Below are the code and all the weights of a small trained network. Each question names an input and a target symbol and asks about switching units off, where a switched-off unit gives its printed mean instead of its output.

import numpy as np


def w(rows, s, z=0):
    codes = np.array(rows[::2]) - 128.0
    scale = np.full(codes.shape[1], s)
    scale[-1] = z or s
    return codes * scale


def norm(h):
    return h / np.sqrt((h * h).mean(-1, keepdims=True) + 1e-5)


def f(y):
    return y / 2 * (1 + np.tanh(0.7978845608 * (y + 0.044715 * y**3)))


def softmax(a):
    e = np.exp(a - a.max(-1, keepdims=True))
    return e / e.sum(-1, keepdims=True)


def log_softmax(a):
    a = a - a.max(-1, keepdims=True)
    return a - np.log(np.exp(a).sum(-1, keepdims=True))


def net(x, mask):
    ids = ['ΛΞΠΣΨγδεζτφ'.index(c) for c in x.split()]
    T = len(ids)
    res = E[ids] + P[:T]
    q, k, v = (norm(res) @ M[0].T for M in (Q, K, V))
    z = softmax(np.where(np.tri(T) > 0, q @ k.T / 4**0.5, -1e9)) @ v
    res = res + np.where(mask[0], z, O[0][:, -1]) @ O[0][:, :-1]
    y = f(norm(res) @ A[0][:, :-1].T + A[0][:, -1])
    res = res + np.where(mask[1:9], y, B[0][:, -1]) @ B[0][:, :-1]
    return log_softmax(norm(res)[-1] @ U[:, :-1].T + U[:, -1])


Q, K, V, O, A, B = {}, {}, {}, {}, {}, {}
E = w([
[127,176,144,63],'Λ',
[127,149,190,85],'Ξ',
[134,65,253,219],'Π',
[111,171,30,123],'Σ',
[110,84,154,148],'Ψ',
[101,54,32,177],'γ',
[88,156,96,189],'δ',
[126,251,70,161],'ε',
[130,42,172,96],'ζ',
[55,108,121,128],'τ',
[58,180,91,83],'φ',
],0.018)
P = w([
[148,1,110,25],'0',
[135,39,191,78],'1',
[127,171,202,4],'2',
[127,98,167,39],'3',
[129,86,161,43],'4',
[115,90,159,38],'5',
[101,29,156,90],'6',
[101,70,151,66],'7',
[121,101,164,30],'8',
[98,41,140,84],'9',
[112,95,139,49],'10',
[111,89,143,46],'11',
[105,58,134,58],'12',
[116,91,130,38],'13',
],0.0048)
Q[0] = w([
[143,141,116,145],'h0',
[247,132,86,185],'h0',
[151,98,56,147],'h0',
[169,183,154,139],'h0',
],0.012)
K[0] = w([
[125,27,114,223],'h0',
[245,132,254,115],'h0',
[55,133,70,62],'h0',
[246,79,89,62],'h0',
],0.0061)
V[0] = w([
[84,160,103,144],'h0',
[6,106,150,106],'h0',
[121,171,118,99],'h0',
[195,65,122,24],'h0',
],0.011)
O[0] = w([
[106,162,201,214,166],'h0',
[1,144,229,96,254],'h0',
[2,241,81,59,123],'h0',
[98,123,75,82,126],'h0',
],0.0067,0.0073)
A[0] = w([
[90,78,153,248,114],'n0',
[106,162,2,172,100],'n1',
[53,166,126,116,194],'n2',
[122,195,57,116,135],'n3',
[141,148,234,124,254],'n4',
[81,118,86,191,167],'n5',
[35,152,189,210,134],'n6',
[151,99,65,178,157],'n7',
],0.011,0.0035)
B[0] = w([
[160,147,125,102,221],'n0',
[104,116,55,59,171],'n1',
[95,119,193,193,228],'n2',
[137,77,73,204,146],'n3',
[155,146,1,122,211],'n4',
[194,238,156,66,196],'n5',
[190,138,173,65,255],'n6',
[134,239,144,76,147],'n7',
],0.0077,0.0086)
U = w([
[1,189,221,177,145],'Λ',
[168,189,80,163,221],'Ξ',
[137,176,170,183,1],'Π',
[128,69,132,110,89],'Σ',
[205,213,187,163,132],'Ψ',
[26,129,237,185,83],'γ',
[177,86,137,240,67],'δ',
[125,159,76,228,44],'ε',
[64,37,116,177,161],'ζ',
[88,7,114,91,40],'τ',
[167,90,48,45,182],'φ',
],0.0089,0.0049)

Each question gives the input, a string of symbols that net reads in full, and the target symbol t.
The units are the heads (4 rows each of Q, K, V and O) and the neurons (one row each of A and B). Each row of codes is followed by its name. A weight is (code - 128) times the scale printed after its matrix; where a second scale follows, it is the last column's (O, A, B and U).
mask holds one flag per unit, heads first, then neurons. A switched-off unit (its flag False) gives its mean, the last column of its rows in O or B, instead of its output. The means were averaged over made-up inputs and are rounded, as every weight is.
A unit's drop is (log p(t) with every unit on - log p(t) with that unit switched off) / (log p(t) with every unit on - log p(t) with every unit switched off).
The circuit of an input: a set's keep is (log p(t) with only the set's units on - log p(t) with every unit switched off) / (log p(t) with every unit on - log p(t) with every unit switched off). Starting from all 9 units, units are removed one at a time, each time the one whose removal leaves the highest keep (on an exact tie, the one counted first), for as long as the keep stays at least 0.8.
circuit, biggest first: the units of the circuit, biggest drop first
most important unit: the unit with the biggest drop
k most important neurons: the k neurons with the biggest drops, biggest first
drop of u: that unit's drop, to one decimal
input Λ Π δ γ Ψ, target Ψ: most important unit	h0
input Ψ γ δ γ φ γ ε Π γ γ Ξ, target φ: 2 most important neurons	n4, n5
input τ Ψ δ Σ γ δ Ψ γ, target Ψ: circuit, biggest first	h0, n5
input δ γ Ψ Λ γ Ψ, target φ: 2 most important neurons	n4, n2
input Ψ Ψ γ γ Ψ Π γ, target φ: circuit, biggest first	h0, n7
input φ φ δ Λ Ψ Λ γ γ φ ε γ, target Λ: circuit, biggest first	h0, n4
input Ψ γ δ Λ γ Σ Λ δ Ψ δ δ, target Ψ: circuit, biggest first	n6, h0
input δ γ Λ Π Ψ δ Σ γ, target Ψ: 2 most important neurons	n5, n4
input γ Ψ γ γ Ψ, target φ: 2 most important neurons	n2, n4
input δ τ φ γ Σ, target Λ: 2 most important neurons	n2, n4
input ε γ γ Σ δ γ Π ε γ γ δ Ψ, target Ψ: 2 most important neurons	n1, n4
input Σ γ Π ε Ψ ε γ Λ γ Ξ γ δ, target Ψ: drop of n6	0.1
input φ Ψ φ Λ, target Λ: drop of n2	0.2
input ζ γ Ξ, target φ: drop of n4	0.7
input ε γ Σ Λ γ τ γ φ Σ Λ Λ Λ φ Λ, target Λ: drop of n5	0.3
input δ Ψ τ φ Ξ γ, target Λ: circuit, biggest first	h0
